Below are the code and all the weights of a small trained network. Each question names an input and a class and asks about switching units off, where a switched-off unit gives its printed mean instead of its output.

import numpy as np


def w(rows, s, z=0):
    codes = np.array(rows[::2]) - 128.0
    scale = np.full(codes.shape[1], s)
    scale[-1] = z or s
    return codes * scale


def norm(h):
    return h / np.sqrt((h * h).mean(-1, keepdims=True) + 1e-5)


def f(y):
    return np.maximum(y, 0)


def log_softmax(a):
    a = a - a.max(-1, keepdims=True)
    return a - np.log(np.exp(a).sum(-1, keepdims=True))


def net(x, mask):
    res = np.array(x, float).reshape(1, 7) / 4 @ E
    u = 0
    for l in range(3):
        y = f(norm(res) @ A[l][:, :-1].T + A[l][:, -1])
        res = res + np.where(mask[u : u + 12], y, B[l][:, -1]) @ B[l][:, :-1]
        u += 12
    return log_softmax(norm(res)[-1] @ U[:, :-1].T + U[:, -1])


A, B = {}, {}
E = w([
[107,183,97,173,200,84,200,188,61],'x0',
[148,101,129,254,105,125,156,55,107],'x1',
[146,166,51,74,107,70,132,58,56],'x2',
[126,142,128,124,131,129,152,111,154],'x3',
[126,119,124,129,117,118,147,132,139],'x4',
[126,129,129,126,130,133,131,125,129],'x5',
[121,131,130,124,147,144,115,118,119],'x6',
],0.0088)
A[0] = w([
[132,174,110,165,201,107,180,180,88,147],'0.n1',
[146,93,103,176,107,131,145,68,79,2],'0.n2',
[142,101,138,146,92,133,89,80,154,71],'0.n3',
[144,150,100,77,93,112,140,88,76,30],'0.n4',
[150,102,143,94,107,125,117,89,113,37],'0.n5',
[145,120,145,144,131,149,121,86,130,50],'0.n6',
[108,116,153,115,96,173,121,104,133,204],'0.n7',
[146,142,130,176,134,108,109,110,151,37],'0.n8',
[131,152,71,69,87,88,139,55,60,168],'0.n9',
[141,156,163,69,122,121,130,145,100,68],'0.n10',
[106,55,111,100,117,107,169,119,134,158],'0.n11',
[141,104,136,247,115,121,135,49,107,175],'0.n12',
],0.011,0.0021)
B[0] = w([
[107,135,127,86,112,119,201,164,54,232],'0.n1',
[163,218,195,89,125,119,120,100,106,195],'0.n2',
[78,101,150,63,62,114,124,163,122,187],'0.n3',
[24,96,114,165,189,137,92,172,148,197],'0.n4',
[113,250,111,104,125,119,163,124,197,163],'0.n5',
[108,106,128,134,77,117,84,172,101,155],'0.n6',
[219,68,134,128,82,94,164,138,130,180],'0.n7',
[97,98,116,94,132,124,125,157,133,153],'0.n8',
[153,83,66,111,103,15,104,51,132,252],'0.n9',
[119,72,90,122,152,179,137,138,169,171],'0.n10',
[147,131,126,119,149,157,83,151,112,150],'0.n11',
[66,88,103,207,96,197,122,41,138,254],'0.n12',
],0.014,0.0096)
A[1] = w([
[153,213,166,124,188,134,115,217,107,10],'1.n1',
[186,114,104,178,139,167,6,108,249,162],'1.n2',
[236,137,151,87,117,34,108,177,164,69],'1.n3',
[116,186,178,180,69,255,147,198,134,7],'1.n4',
[48,82,133,169,160,114,118,205,173,195],'1.n5',
[94,187,156,145,163,128,87,90,128,82],'1.n6',
[183,161,66,142,130,61,103,85,97,53],'1.n7',
[193,147,114,208,78,103,133,97,97,112],'1.n8',
[139,162,100,245,212,131,161,114,103,7],'1.n9',
[143,193,111,51,119,164,104,77,92,153],'1.n10',
[231,160,194,100,129,170,151,218,118,43],'1.n11',
[156,138,106,108,102,232,165,154,135,136],'1.n12',
],0.011,0.0017)
B[1] = w([
[114,89,143,106,61,94,153,88,202,171],'1.n1',
[150,199,117,107,39,78,34,159,238,255],'1.n2',
[104,160,86,176,253,141,100,120,85,213],'1.n3',
[68,9,101,145,168,127,143,236,151,242],'1.n4',
[138,155,134,107,133,107,149,37,90,234],'1.n5',
[98,122,121,122,115,133,155,161,137,150],'1.n6',
[188,110,241,122,99,222,157,175,154,243],'1.n7',
[107,162,172,73,119,101,156,91,83,205],'1.n8',
[197,177,140,209,180,169,112,98,107,175],'1.n9',
[177,126,124,181,94,54,144,151,122,172],'1.n10',
[129,198,197,61,95,214,84,58,106,222],'1.n11',
[83,104,210,196,127,136,120,182,106,220],'1.n12',
],0.015,0.0056)
A[2] = w([
[202,153,146,185,181,121,194,68,60,63],'2.n1',
[138,156,105,104,224,158,32,117,191,75],'2.n2',
[102,70,81,126,216,129,146,63,79,159],'2.n3',
[134,8,172,57,185,176,181,114,177,71],'2.n4',
[219,168,31,129,54,151,145,62,96,160],'2.n5',
[125,133,177,153,150,201,153,170,72,74],'2.n6',
[177,94,180,69,68,97,121,108,145,118],'2.n7',
[217,96,79,51,207,60,143,228,159,132],'2.n8',
[112,90,169,145,75,190,119,78,96,117],'2.n9',
[104,57,31,158,193,140,176,148,86,116],'2.n10',
[127,90,81,205,207,196,153,165,111,4],'2.n11',
[137,218,227,111,159,161,90,177,96,102],'2.n12',
],0.013,0.0021)
B[2] = w([
[162,13,113,133,169,57,113,147,123,184],'2.n1',
[127,119,180,123,217,62,83,171,155,210],'2.n2',
[168,121,187,148,119,207,158,184,91,198],'2.n3',
[126,134,92,106,77,79,159,113,65,192],'2.n4',
[173,176,191,96,104,111,86,118,102,186],'2.n5',
[36,176,114,97,146,77,90,94,168,194],'2.n6',
[94,128,113,179,154,167,150,111,123,245],'2.n7',
[173,198,4,103,128,139,164,190,156,194],'2.n8',
[163,127,90,102,178,103,148,189,150,255],'2.n9',
[162,164,111,183,110,237,120,22,159,197],'2.n10',
[59,219,161,202,194,103,120,121,121,166],'2.n11',
[155,96,193,93,109,226,111,109,102,205],'2.n12',
],0.022,0.0098)
U = w([
[119,124,253,76,192,184,27,174,160,137],'0',
[10,156,158,9,104,144,199,131,52,88],'1',
[179,216,33,93,195,33,61,194,225,107],'2',
[200,207,5,117,132,197,215,157,90,164],'3',
[51,44,94,178,60,124,127,204,215,246],'4',
[29,178,134,253,226,175,172,112,105,71],'5',
[142,186,157,127,11,45,59,32,166,111],'6',
[230,83,187,156,166,56,148,93,21,74],'7',
],0.011,0.0013)

Each question gives the input, the list of numbers given to net, and the class t.
The units are the neurons (one row each of A and B). Each row of codes is followed by its name. A weight is (code - 128) times the scale printed after its matrix; where a second scale follows, it is the last column's (A, B and U).
mask holds one flag per neuron, layer by layer. A switched-off neuron (its flag False) gives its mean, the last column of its row in B, instead of its output. The means were averaged over made-up inputs and are rounded, as every weight is.
A unit's drop is (log p(t) with every unit on - log p(t) with that unit switched off) / (log p(t) with every unit on - log p(t) with every unit switched off).
most important unit: the unit with the biggest drop
top k neurons: the k neurons with the biggest drops, biggest first
top k neurons in layer l: the k neurons of layer l with the biggest drops, biggest first
drop when u is switched off: that unit's drop, to one decimal
input [0,1,8,1,-3,2,-7], class 6: top 4 neurons	(0.n9 0.n1 0.n4 1.n4)
input [1,-3,-8,7,3,0,-5], class 1: most important unit	0.n9
input [-8,-8,8,5,0,0,-1], class 2: top 2 neurons	(0.n12 0.n1)
input [2,1,4,-3,4,5,8], class 7: top 2 neurons in layer 0	(0.n9 0.n2)
input [0,1,0,4,6,-7,-5], class 4: top 3 neurons	(0.n9 0.n1 0.n4)
input [8,-3,2,-3,4,1,2], class 3: top 2 neurons	(0.n12 0.n1)
input [7,-4,1,-1,-6,-8,-1], class 3: top 2 neurons in layer 0	(0.n12 0.n2)
input [8,-8,-1,7,0,4,-3], class 1: top 2 neurons	(0.n9 0.n12)
input [-2,3,-8,-2,-3,-7,-5], class 4: top 2 neurons in layer 0	(0.n9 0.n1)
input [6,-5,-8,1,2,0,-2], class 1: top 2 neurons	(0.n12 0.n9)
input [0,5,-3,-3,-2,4,-5], class 4: top 3 neurons	(0.n9 0.n1 0.n12)
input [-6,6,1,-3,-6,3,5], class 6: top 2 neurons	(0.n1 2.n5)
input [3,-1,6,-1,-1,2,-1], class 3: top 4 neurons	(0.n12 0.n9 0.n4 2.n8)
input [7,0,3,-7,4,-3,-7], class 3: top 2 neurons	(0.n1 0.n12)
input [0,0,8,-8,-3,4,7], class 2: top 4 neurons	(0.n9 0.n12 0.n1 0.n4)
input [1,-3,3,-2,-6,-8,-6], class 3: top 2 neurons	(0.n12 0.n9)
input [0,-4,4,-3,-3,6,7], class 2: most important unit	0.n1
input [-2,0,8,5,-4,4,5], class 2: top 2 neurons	(0.n12 0.n1)
input [4,-1,-3,7,-7,3,-7], class 1: top 2 neurons	(0.n9 0.n12)
input [8,8,4,3,0,-2,7], class 7: top neuron in layer 2	(2.n1)
input [-2,8,-3,7,8,-7,6], class 4: top 2 neurons	(0.n9 0.n12)
input [1,4,6,-1,5,1,6], class 7: top 2 neurons in layer 1	(1.n2 1.n7)
input [1,0,3,5,7,4,-8], class 3: top 4 neurons in layer 0	(0.n9 0.n4 0.n12 0.n11)
input [-2,1,3,6,8,-2,-8], class 6: top 2 neurons in layer 1	(1.n4 1.n12)
input [7,-4,-6,1,-3,4,4], class 1: top 2 neurons in layer 0	(0.n12 0.n9)
input [7,3,4,-7,-3,7,4], class 7: drop when 2.n1 is switched off	0.1
input [-2,5,3,-8,-4,-2,2], class 6: most important unit	0.n12
input [4,-2,-3,-2,-3,7,-8], class 1: drop when 0.n12 is switched off	1.1
input [5,-3,0,6,-2,3,-6], class 1: drop when 0.n9 is switched off	2.7
input [-5,-1,4,-8,7,-8,-7], class 2: drop when 0.n1 is switched off	0.5
